Below are the code and all the weights of a small trained network. Each question names an input and a target symbol and asks about switching units off, where a switched-off unit gives its printed mean instead of its output.

import numpy as np


def w(rows, s, z=0):
    codes = np.array(rows[::2]) - 128.0
    scale = np.full(codes.shape[1], s)
    scale[-1] = z or s
    return codes * scale


def norm(h):
    return h / np.sqrt((h * h).mean(-1, keepdims=True) + 1e-5)


def f(y):
    return y / 2 * (1 + np.tanh(0.7978845608 * (y + 0.044715 * y**3)))


def softmax(a):
    e = np.exp(a - a.max(-1, keepdims=True))
    return e / e.sum(-1, keepdims=True)


def log_softmax(a):
    a = a - a.max(-1, keepdims=True)
    return a - np.log(np.exp(a).sum(-1, keepdims=True))


def net(x, mask):
    ids = ['Παβγηθμστ'.index(c) for c in x.split()]
    T = len(ids)
    res = E[ids] + P[:T]
    u = 0
    for l in range(3):
        q, k, v = (norm(res) @ M[l].T for M in (Q, K, V))
        z = softmax(np.where(np.tri(T) > 0, q @ k.T / 3**0.5, -1e9)) @ v
        res = res + np.where(mask[u], z, O[l][:, -1]) @ O[l][:, :-1]
        u += 1
        y = f(norm(res) @ A[l][:, :-1].T + A[l][:, -1])
        res = res + np.where(mask[u : u + 4], y, B[l][:, -1]) @ B[l][:, :-1]
        u += 4
    return log_softmax(norm(res)[-1] @ U[:, :-1].T + U[:, -1])


Q, K, V, O, A, B = {}, {}, {}, {}, {}, {}
E = w([
[49,143,142,100,60],'Π',
[105,187,82,90,76],'α',
[164,255,28,27,102],'β',
[38,214,53,79,121],'γ',
[124,182,57,97,98],'η',
[155,164,45,78,170],'θ',
[158,130,134,23,129],'μ',
[58,139,73,127,138],'σ',
[53,55,130,147,125],'τ',
],0.0043)
P = w([
[137,111,169,162,141],'0',
[3,155,73,107,152],'1',
[22,96,84,79,178],'2',
[82,120,76,55,150],'3',
[14,138,223,170,162],'4',
[84,177,175,168,229],'5',
[84,103,155,159,224],'6',
[97,140,136,124,165],'7',
[142,157,118,119,102],'8',
[174,188,131,149,129],'9',
[77,175,106,121,228],'10',
[36,121,111,76,229],'11',
[52,98,63,34,110],'12',
],0.0045)
Q[0] = w([
[89,18,114,26,89],'L0H1',
[61,103,57,95,38],'L0H1',
[104,166,254,193,184],'L0H1',
],0.0062)
K[0] = w([
[226,198,174,175,56],'L0H1',
[189,243,162,241,105],'L0H1',
[1,107,49,59,107],'L0H1',
],0.0056)
V[0] = w([
[232,131,158,2,125],'L0H1',
[174,134,18,176,241],'L0H1',
[108,63,181,17,241],'L0H1',
],0.006)
O[0] = w([
[90,196,109,216,133,158],'L0H1',
[97,185,254,43,147,137],'L0H1',
[13,111,107,155,55,253],'L0H1',
],0.0085,0.0032)
A[0] = w([
[140,99,66,140,101,2],'L0N1',
[214,95,254,168,134,47],'L0N2',
[163,140,115,76,42,214],'L0N3',
[123,203,98,99,149,71],'L0N4',
],0.0057,0.0048)
B[0] = w([
[144,155,115,228,122,79],'L0N1',
[108,86,253,255,133,90],'L0N2',
[74,144,106,74,181,251],'L0N3',
[110,40,155,160,96,152],'L0N4',
],0.0067,0.0026)
Q[1] = w([
[184,120,97,2,25],'L1H1',
[51,167,56,35,231],'L1H1',
[205,107,196,168,179],'L1H1',
],0.0058)
K[1] = w([
[155,64,255,242,140],'L1H1',
[243,151,141,160,81],'L1H1',
[74,182,59,183,98],'L1H1',
],0.0058)
V[1] = w([
[187,2,243,164,193],'L1H1',
[70,32,203,156,97],'L1H1',
[24,52,178,148,41],'L1H1',
],0.0056)
O[1] = w([
[108,117,107,148,255,1],'L1H1',
[77,145,91,87,163,103],'L1H1',
[34,158,85,63,131,150],'L1H1',
],0.01,0.0058)
A[1] = w([
[138,192,6,75,75,95],'L1N1',
[206,129,54,52,57,173],'L1N2',
[1,210,205,36,11,167],'L1N3',
[147,236,173,111,240,1],'L1N4',
],0.0048)
B[1] = w([
[149,1,137,136,150,154],'L1N1',
[106,15,188,156,161,165],'L1N2',
[217,148,84,1,78,248],'L1N3',
[120,155,88,72,204,118],'L1N4',
],0.0054,0.012)
Q[2] = w([
[96,177,178,236,241],'L2H1',
[86,79,40,2,125],'L2H1',
[188,161,245,244,166],'L2H1',
],0.0097)
K[2] = w([
[127,218,74,31,48],'L2H1',
[130,47,195,254,109],'L2H1',
[137,185,32,7,117],'L2H1',
],0.0079)
V[2] = w([
[158,122,164,86,255],'L2H1',
[150,191,172,72,110],'L2H1',
[135,43,165,158,62],'L2H1',
],0.0086)
O[2] = w([
[119,104,180,198,254,2],'L2H1',
[134,222,226,108,134,130],'L2H1',
[77,11,161,53,47,200],'L2H1',
],0.0058,0.005)
A[2] = w([
[221,66,184,228,175,17],'L2N1',
[147,187,160,124,233,123],'L2N2',
[115,180,150,112,255,98],'L2N3',
[192,121,170,245,183,4],'L2N4',
],0.009,0.0034)
B[2] = w([
[114,181,74,2,102,246],'L2N1',
[83,117,171,248,136,223],'L2N2',
[83,118,138,229,61,248],'L2N3',
[189,164,52,90,84,220],'L2N4',
],0.0086,0.0017)
U = w([
[152,7,55,180,103,147],'Π',
[246,117,57,134,152,100],'α',
[214,124,209,176,23,82],'β',
[118,57,212,73,177,84],'γ',
[210,153,139,175,158,255],'η',
[89,233,197,85,131,48],'θ',
[49,172,29,178,10,30],'μ',
[46,89,170,145,159,216],'σ',
[41,111,38,84,216,103],'τ',
],0.012,0.004)

Each question gives the input, a string of symbols that net reads in full, and the target symbol t.
The units are the heads (3 rows each of Q, K, V and O) and the neurons (one row each of A and B). Each row of codes is followed by its name. A weight is (code - 128) times the scale printed after its matrix; where a second scale follows, it is the last column's (O, A, B and U).
mask holds one flag per unit, layer by layer, with each layer's heads first. A switched-off unit (its flag False) gives its mean, the last column of its rows in O or B, instead of its output. The means were averaged over made-up inputs and are rounded, as every weight is.
A unit's drop is (log p(t) with every unit on - log p(t) with that unit switched off) / (log p(t) with every unit on - log p(t) with every unit switched off).
The circuit of an input: a set's keep is (log p(t) with only the set's units on - log p(t) with every unit switched off) / (log p(t) with every unit on - log p(t) with every unit switched off). Starting from the 12 units with the biggest drops (on a tie, the unit counted first), units are removed one at a time, each time the one whose removal leaves the highest keep (on an exact tie, the one counted first), for as long as the keep stays at least 0.8.
circuit, biggest first: the units of the circuit, biggest drop first
unit that matters most: the unit with the biggest drop
top k neurons: the k neurons with the biggest drops, biggest first
k most important neurons of layer l: the k neurons of layer l with the biggest drops, biggest first
drop of u: that unit's drop, to one decimal
input β μ μ Π μ β θ σ θ, target β: circuit, biggest first : [L0H1; L1H1]
input γ η α, target γ: unit that matters most : L0H1
input β σ Π, target β: circuit, biggest first : [L0H1; L1H1]
input η γ τ, target η: circuit, biggest first : [L0H1; L1H1; L2H1]
input θ β σ β σ α, target θ: circuit, biggest first : [L0H1; L2H1]
input Π γ θ γ τ τ, target Π: circuit, biggest first : [L0H1; L2H1; L1N3]
input Π μ μ γ θ γ μ θ θ Π α, target Π: circuit, biggest first : [L0H1; L2H1; L1N3; L1H1]
input β σ θ μ γ α, target β: circuit, biggest first : [L1H1; L0H1]
input η μ Π θ μ μ, target η: circuit, biggest first : [L0H1; L1H1; L2H1]
input β Π μ μ θ μ μ θ β μ μ η, target β: circuit, biggest first : [L1H1; L2H1]
input θ μ Π θ σ α μ γ μ β, target θ: circuit, biggest first : [L0H1; L2H1; L1H1]
input Π τ α Π σ, target Π: circuit, biggest first : [L0H1; L2H1; L1H1]
input β η μ β μ β β, target β: circuit, biggest first : [L1H1; L0H1]
input γ θ γ μ μ σ, target γ: circuit, biggest first : [L0H1; L2H1; L1H1]
input Π τ τ θ, target Π: most important neuron of layer 1 : [L1N3]
input γ μ γ γ β α η μ, target γ: circuit, biggest first : [L0H1; L2H1; L1H1; L1N3]
input Π η μ τ μ, target Π: top 2 neurons : [L1N3; L2N1]
input η β θ τ σ μ θ τ μ Π, target η: top 2 neurons : [L0N2; L2N4]
input α η θ β α γ σ μ τ Π γ α, target α: circuit, biggest first : [L1H1; L0H1]
input α σ β γ, target α: top neuron : [L2N1]
input Π η η β Π β θ Π, target Π: 2 most important neurons of layer 1 : [L1N3; L1N2]
input σ γ α θ μ μ Π σ σ Π μ μ, target σ: drop of L1H1 : 0.9
input η θ γ α Π μ, target η: drop of L1H1 : 0.7
input Π Π μ η, target Π: drop of L1N3 : 0.1
input γ θ γ, target γ: drop of L1H1 : 0.2
